In the rows, 128 means zero.
Each row is followed by its class.
[ 90 128 143 136 132 109  90 138  77 183 145 230 116 176 149 147 168 176
 123  83 111  56 118 132 139 109 101 149 128  70 148 128 128 131 131 103
 158 155  94 151 146 155 126]
<202>
[102 104 125 112  91 122 135 133 112 140 168 207 122 112 204 164 129 160
 129 108 117  79 115 198 119 122  71 119 151  98 170 147 109  80 122 137
  96 143 100 157 211 144 146]
<164>
[123 122  89 121 128  87 164 147 167 152 139 127 112 129 138 178 111 142
 133 137 143 136 103  91 147 147 138 137 158 103 158 130 135 130 133  93
 166 150 108 125 158 184  81]
<202>
[ 99 138 152 209 132 128 133 160 138 140 162 209 102 154 207 123 138  95
 155 142 142 103  80 157  96 155 124 169 141 102 124 141 117  76 121  93
 171 160 164 119 187 177 103]
<27>
[149 132 131 152 114 111 144 137 212 125 130 120 105 137 160 124 127 114
 120 119 106 142 115 112 120 154 125  98 125 147 114 122  67  95 121 156
 111 182 180  85 145 131 131]
<164>
[101 137 135 176 151 108 196 161 147 109 149 187 138 121 204 148 115 132
 113 125 101 100  72 109 137 154 104 133 151 112 131 117 173 113 153 115
 161 166  93 144 181 163 103]
<60>
[ 47 129 132 147 150 194  74 127 121 150 159 189  92 140 123  89 121 173
 114 111  97 117  74 148  78 137 111  83 147  85 160 105 174  46 141 104
 106 126  64 160 159 128 121]
<109>
[ 66 134 163 163 127 176 173 140 171 104 106 116 136 136 124  95  90 110
 160 137  86 140  88 171 103 146 105 104 112 123  82 104  85 129 121 128
 101 138 172 101 142 109 110]
<202>
[ 89 156 132 149 175 135 121 180 113 123 176 170  81 145 188  96 126 135
 169 112 124 121  63 107 106 129 119 135 182  75 147 118 166  40 131 112
 141 160 106 146 174 130 139]
<206>
[121 136 143 168 137  98 156 158 190 101 143 162 105 144 189 126 109  93
 118 125  85 156 112 117 112 122 106 111 131  98 100 108  68 112 127 130
 111 155 169  72 185 117 129]
<116>
[ 61 144 139  81 144 147  54 150  99 116 200 125 161  99 173 138 120 143
 153 147 163 148  92 137 135 156 162 123 181 126 129 121 183  78 148 111
 146 145  88 161 223 124 170]
<60>
[107 136 135 134 157 168  75 142 144 130 157 157 165 149 181  76 137 122
 107 166 120  89 146  75 103 135 179 156 167 117 100  59 169 151 131 140
 132 120 180 160  66 187 187]
<60>
[108 141 123 146 123 158 119 124 114 182 108 173 126 140 171 165 136 152
 131  87 152 101 111 153 147 126 115 152 139 110 181 150 176 106 157 126
 131 167 108 140 164 144 122]
<109>
[140 123 127 135 173 103 148 166 124  89 145 137 124 125 170 133 143 108
 112 127  83 136 144 119 133 146 103 116 104 124 109 110 111  90 124 126
  98 164 132 105 154 121 140]
<17>
[119  84 141 155 140  39 161 144 120 114 171 204  95 158 176 159 117 160
 156  98  88  79  72 128 127 123 152 109 127 104 171 176 164  42 122 110
 153 170 123 136 116 141  80]
<77>
[ 70 151 123  78 168 171 126 128  86 140 150 201  99 108  92 161 111 178
 154 100  90  74 121 189 150 117  72 123 139 108 154 165 176  92 151  60
  97  92 104 142 156  94  92]
<109>
[130  79 147 159 120 194  78 141  74  98 169 118 159 120 123  63 144 118
 119 129 154  86 135 177  84 128 137 109 168 123 138  85 192  73 119 170
 143 136 111 174  73 184 128]
<109>
[109 158 128 123 120 106 198 171 142 140 127 156  89 125 171 141  85 177
 116 102  97 128  75 141 138 106  63 104 178  86 166 122  99  89 159 130
  99 167 139 128 213 112 147]
<116>
[119 134 137 172 131 170 128 145 191 113 136 130 122 144 176 100 107 114
 117 130  62 174 107 143  95 160  80  94 125  75 130  78 109 154 111 152
 127 148 156 110 148 114 138]
<27>
[119 134 159 146 131 115 134 156 171 104 145 170 125 129 172 103 130 102
  93 138  78 153  78 149 110 130 108  82 122  78 126 112  66 139 117 127
 108 156 160 105 157 133 142]
<116>
[152 118 169 127 107 129  56 126  99 144 165 161 117 147 146 121 161 123
  93 118 135 101 141 146 133 115 131 128 127 152 133 111 111 120  92 146
 117 123 166 160 121 159 146]
<116>
[115 155 133 169 127 142 133 128  86 145 173 167  86 145 196 139 146 183
 101 134  91 110  98 145 148 113  73 137 127 103 141 146 168 117 120 118
 151 160 107 167 167 118 159]
<39>
[ 83 139  99 120 165 148 138 143 185 152 119 146 127 152 179 149 127 140
 118 136  99 124  93 105 136 161 138 134 148 114 128 118 228  76 154 112
 136 129 108 135 130 156 127]
<204>
[124 127 120 167 128 117 134 157 112 140 182 192 118 156 156 192 161 139
 130 144  94 125 133 124 143 135  75 159 128 127 127 132 139 125 151  81
 153 124 128 121 186 154 115]
<109>
[157 111 137 159  77 130 115 125 186 136 161 173 142 115 144 144 143 133
 104 130 136  85 160 101 112 132 181 138 123 187 134 107 104 112  97 149
 127 145 154 189  75 252 139]
<60>
[ 92  91 110 122 124 109 152 151 124 159 157 215 104 142 182 199 144 146
 143 125 146  94  96  92 152 132  76 110 160 113 142 108 160  78 143 101
 114 120  88 130 176 130 107]
<206>
[112 116 157 198 101  89 126 163 131 144 163 131 136 147 165 130 135 170
 154 123 138  70 106 154 144 154  93 121 131 128 154  91 125 105 126 135
 132 144 135 147 197 137  97]
<27>
[120 132 104 183 129 169 116 123 126 135 133 197 155  93 190 104 136 121
 108 152 122  93 154 134 101 130 120 148 147 120 101 120 149 118 105 107
 133 104 139 176  98 155 157]
<202>
[133 103 118 200 138 149  63 114  76 115 165 150 148 106 149  98 142 156
 135 186 155 108 150 170  70  90 104 157 146 102 115  98 143 103 141 125
 102 122 155 155 116 175 118]
<109>
[112 126 149 200 119 140 144 155 187 118 121 139 132 119 174 115 159 114
 117 122 107 119 125 135 124 156  86 110 110 112 118 106  95 116  95 128
 131 147 129 133 144 127 142]
<27>
[ 81 119 138 149 122 140 166 168 136 146 108 180 112 138 141 128 113 128
 151 116 127 126  85 161 112 135 110 134 157 114 111 126 138  52 156 122
 149 141 144 121 128 168 133]
<17>
[112 114 163 106 103  79 182 139 141 116 117 147 132  94 139 146 130 112
 150 118 138 139  95 148 143 141 110 139 148 117 148 111 121 131 115 119
 143 127  89 135 208 116 112]
<39>
[ 86 148 120 146 155 145 109 148 169 128 107 150  95 165 153  70 109 128
 122 142  73 161  99 151 100 119 118 101 123  64  91  81 111 136 121 150
 112 121 136 115 118  91 179]
<116>
[126 159 119 126 154 114  99 169  99 156 144 223  84 119 141 129 112 155
 140 102 146 124  91 123 146 128 114 108 161  97 141 115  97  74 131  95
 142 131 111 164 185 118 145]
<77>
[126 140  99 112 190  95 116 122  80 129 145 169 119 129 170 115 112 144
 125 106 117 127 118 150 102 106  97 121 130  49 141 104 195 114 147 150
 126 118 100  98 134 119  90]
<39>
[ 77 118 121 102 152  97 153 137 102 149 150 176  89  97 170 175 139 164
 125 121 142  90 120 141 142 122  84 138 128  79 168 154 129  84 124  73
 124 166  94 108 208 121  82]
<206>
[131 120 142 126 119 103 169 134 200 100 111 135 132 128 167 125 120 104
 134 138  82 164 115 119 113 124  97 123 122 112 102  99  71 149 110 146
  94 140 164 112 146 147 101]
<206>
[111 110 143 170 119 184  95 107 156 131 114 187 116 116 129  99 123 137
 134 118 114 113 145 139  90 101 129 110 121 126 110 104 137  96 104 142
 100  93 153 162  52 124 153]
<77>
[113 116 185 211 131 113 119 153 163 131 141 237 111 117 175 138 131 123
  97  79 116 141  84 124  95 115 106 130 157  86 152  92 128  46 149 114
 151 156  97 137 211 169 141]
<204>
[104 124 149 170  95  90 107 152 161 145 183 136 151 148 177 164 131 151
 104 111 137 107 101 155 135 143  94  89 150 116 166 132 120  80 165 118
 102 150 122 112 205 209 120]
<17>
[140 141 142 148 139 119  84 128 191  99 133  99 109 131 162 124 130  94
 131 145 103 175  99 160 103 112 114 119 109  97 113  90  57 121 126 155
  60 128 147  99 179 119 116]
<109>
[136 136 106 102 163  86 141 124 126 145 126 140 114 159 168 127 117 140
 126  87 110  82 129 138 151 139 114 157 123 124 150 154 173  93 159 133
 126 102 116 117 188 146  22]
<109>
[ 45 120 130  82 121 138 112 125 108 175 100 189 135 148 134 155 149 181
 158 109 133  98  95 149 154 115 105 138 147  93 135 147 153 117 131 108
 118 138  79 164 154 124 140]
<164>
[ 84 110 104 102 159  89 156 144 151 137  95 123 100 153 141 117 147 154
 118 139  87 124 114 159 138 166  94 116 105  78 132 119 142 135 141 123
 143 143  78  98 164  76 139]
<116>
[122 129 121 159 104 118 109 119 152 141 158 158 119 138 219 136 139 154
 125 115  70 122 114 147  89 116  80 134 130  95 162 129 166  67 134 150
  80 105 116 139 184 105 105]
<77>
[150  96 135 177 135 134  82 130 100 143 146 139 133 166 173 114 131 128
 104 112 162  83 139 121 131 113 155 137 149 123 169 122 168 102  90 145
 114 135 148 173  74 214 122]
<116>
[158 149 143 159 161 106  92 185 144 111 158 157 102 156 154  86 130  77
 133 109  70 174 103 122 120 151 119 103 119  93 105 103  78  90  90 128
 123 140 181  96 128 131 117]
<17>
[131  96 160 165 143 118  92 104 185 102 132 200 100 135 206 102 132  63
 112 115 109 133 107 141  72 118 117 117 141  84  81  97  93  97  85 147
 115 139 171 106 113 144 117]
<202>
[ 98 128 115  89 180 128 117 124 175 105 158 194  80 124 184 122 118 115
 118 144 102 129 118 126 119 136 118 108 140  92  95 103 122 128 125 115
 131 132 140 119 158 112 149]
<109>
[146 144 118 134 132 117 125 140  79 176 107 231  86 117 126 145 132 131
 133 112 135 101 137 168 160 115 142 184 113 138 116 158 122 108 149 114
 189  91 128 131 146  93 148]
<164>
[119 156 126 106 148 151 110 125 155 106 157 118 117 112 175 139 132 108
 113 157 107 136 130 169 119 130 110 122 106 109 107 106 131 139 124 142
 102 138 133 112 176 100 158]
<204>
[119 155 126 145 151 193  97 162  93 172 103 190 139  76  94  96 123 104
  84 112 157 147 160 172 121 146 122 122 106 109  99  71 145 129 105 120
 194  98 154 122 101 143 131]
<204>
[ 79 115 166 151 137 150 106 166  83 165 149 163 121 192 110 140 118 152
 134  64 135 116  66 118 148 140 112  99 145  89 168 149 114  67 131  96
 162 171 101 130 169 174  99]
<204>
[127 126 146 198 143 132 139 138 177 113 131 159  96 152 185 109  99  96
 128 108  88 125 101 126  76 141 120 128 143 106 124  79  93  86 111 146
 103 157 148 116 148 139 134]
<202>
[118 147 116 141 174 119 101 136 121 152 166 227 130 110 167 206 151 149
 127 105 121  90 101 129 154 146 104 151 134 124 158 148 188 106 144  83
 147 129  90 149 153 183  74]
<164>
[ 84  88 155 129 140  80 153 110 140 125 110 190  93 168 185 161  95 153
 132 100 122 106  80 136 109 128 111 142 180 111 135 125 139  71 124 123
 136 183 108 162 168 163 132]
<27>
[ 75 154 135 151 102  98  97 137 134 182 129 179 135 138 186 150 139 151
 161 121 103 142  79 163 118 126 100 145 127  85 129 123 126 120 105 115
 123 118 151 136 174 104 123]
<202>
[105 145 134 136 124 166 107 178  76 145 187 181 108 119 139 116 130 137
 137 127 162 105  78 165 166 141 119  85 151 112 153 128 146  94 122  99
 149 134 114 165 183 122 137]
<109>
[143 116 128 168 181 101 120 149 130 108 108 156  93 141 155 109 113  98
 126 120 116 182 107 118 112 118 105 117 116  68 105 102  76 105 110 128
 111 163 141  99 136 133 119]
<17>
[ 98 166 148 125 104 175 130 143 159 146 120 117 125 147 140  86 125 130
  82 120  86 158 136 129 130 123 111  95 116 120 109  96 114 174 129 160
 126 122 161 113 140  83 202]
<116>
[104 141 126 130 104 118 138 151 126 189 117 183 108 125 117 127 133 166
 122 111 107 125  98 157 121 160  85 141 133 118 146  84 175 115 132 130
 166  93 111 152 154 130 105]
<60>
[115 125 147  96 103 100 152 162 121 153 113 188 107 166 113  97 162 111
 131 107 133 130 105 148 130 163 137 123 126 141 131 129 121  98  98 118
 146 157 113 152 171 161 132]
<116>
[103 160 127 144 133 132 145 162 171 172 123 176 123 158 170 114 164 166
 136 119  55  93  98  93 144 169 115 170 130 121 144 133 144 116 137 109
 152 158 139 147 158 144 103]
<164>
[165 121 113 139 170 102 108 149 145  98 151 148 104 117 180 138 144  95
 149 131 106 162 130 111 115 125 100 133 125  95 104  95  96 108 115 144
 122 157 166  91 146  99 103]
<109>
[ 88 137 154 171 128 145 166 119 162 150  99 217  96 112 109 110 107 141
 158 101 108 110 104 165 108 166  89 128 124 131 139 110 129  97 137  94
 128 112 112 125 176 112 101]
<39>
[131 119 133 161 162 163  69 116 139 110 139 161 122 133 169 113 125 123
 126 127 106 111 157 136  82 117 119 135 133 121 100  57 123 105 129 175
  78 148 142 119 119 117 163]
<164>
[ 69 111 145 129  91 143 178 147 169 158  86 157 107 139  89 112 111 158
 156 107 108 148  48 171 129 176  93  90 135 105 163 137  99  92 132 110
 126 167  82 130 206 126  86]
<164>
[100 114 133  82 118  65  87 132 108 182 122 210 115 145 162 147 164 163
 129  73 134  99 102 133 139 140 124 145 167 114 159 153 141  52 127 118
 150 134  79 161 186 132 149]
<164>
[125 128 136 163 131 128 160 173 157  96 155 113 134 131 170 114 115 101
 128 133 115 131  93 116 130 143 101  84 147 110 121  86  78 133 110 145
 117 150 154 121 148 131 135]
<109>
[116 135 146  94  59  85 113 160 115 192 144 198 130 138 120 134 207 150
 113  94 108 104 152 155 157 149 102 157 126 127 159 136 136 119 103 106
 161 112  86 157 212 135 141]
<164>
[103 114 150 145 121 122 110 147 172 109 148 155 157 135 169 101 134 113
 104 152  78 143 106 156 105 120 138  84 106  80 112  76 142 152 127 159
 101 136 150 115  99 153 148]
<17>
[121 107 137 132 142  90 151 162 185  82 138 178 136  94 176 105 111  91
 123 148  79 143 122 128 120 129 150 126 132  93 109  90  97 143  88 127
 141 111 142 141 133 140 122]
<116>
[113 147 129 141 168 160  90 141 156 109 148 154 108 131 195 136 130 107
 116 129 107 125 139 191 108 110 104 138 117  84 100 109  92 107 139 155
  98 136 145  94 155 142 178]
<164>
[121 140 134 174 154 163 113 165 148 116 123 189 118 114 194 110 158 105
 124 132  82 133 110 124 103 139 120 147 125 116  96  82  93  91 126 145
 138 147 134 150 133 106 188]
<109>
[102  98 156 217  85 110 167 143 140 148 145 171 122 152 171 118 136 166
 141 138 103 123  56 126 122 144 107 118 136 103 196 135 164 120 105 106
 136 148 109 187 148 159 131]
<206>
[124 113 106  96 159 117 147 116 107 111 172 152 129 168 159 158 106 135
 143 146  94  74 121 120 121 121 141 166 143 114 153 158 136 166 125 111
 135 127 150 156  87 208  88]
<109>
[114 110 172 149  82 120 143 171 117 129 166 204 129 159 171 144 174 120
 139  91  85 105  86 151 143 139 113 134 156 118 150 143 155  57  90 116
 156 170  88 173 152 181 133]
<39>
[ 81 115 155 145 120 121 122 156 142 111 174 118 120 156 181 122 153 132
 137 120 106 102 127 173 130 121 103  94 107  94 132 121 138  88 111 141
  91 154 120 103 163 116 151]
<206>
[121 124 137 139 129 131 110 147 109 118 144 179 127 118 186 115 128 109
 114 163  99 140 112 160 102 127 115 146 134  96  99  89  98 124  86 130
 139 135 148 162 154 128 170]
<204>
[182 106 100 158 126 123 148 154  98 124 162 175 128 106 145 137 109 107
 132 132 187  92 172 106 134 152 145 147 175 166 149 105 126 104 113 123
 143 140 130 158 149 185 145]
<164>
[154 135 128 141 139 118 102 139 190 111 149 156 117 129 158 114 119 109
 102 120  87 163 135 113 100 132 134  99 128  91 135  82  99 127 108 145
 113 150 138 126 139 142 179]
<204>
[ 60 165 131  94 128 125 113 152 163 133 183  82 166 147 156 127  97 142
  98 122  93 155 111 107 147 159 156  86 138 130 148 117 174 151 136 125
 140  99 112 122 187 132 135]
<116>
[ 96 132 138 130 138  91  87 166 152 122 166 182 108 141 206 167 128 105
 166 146 128 146  56 181 119 137 134 147 180  81 157 145 105  59 124  90
 105 141 119 142 212 161 166]
<116>
[121 131 142 150 118  60 154 171 127 139 136 226 138 124 142 168 122 110
 121  92 102 126  69 148 150 136 119 119 135  94 142 142 116  84  95  80
 161 144  89 144 184 180  50]
<204>
[ 81 109 178 103  81  88 116 135 153 138 205 142 134 187 163 114 183 157
 144  97  99 103  95 127  90 115 114 111 143  96 168 147 162  89 132 153
 111 164 147 111 167 175 117]
<164>
[126 146 140 200  99 144 103 154 113 147 165 215 102 114 146 115 130 127
 140  89 105 102 128 151 112 106 103 140 131 112 133 112 103  84 105 124
 149 103 113 155 168 118 105]
<109>
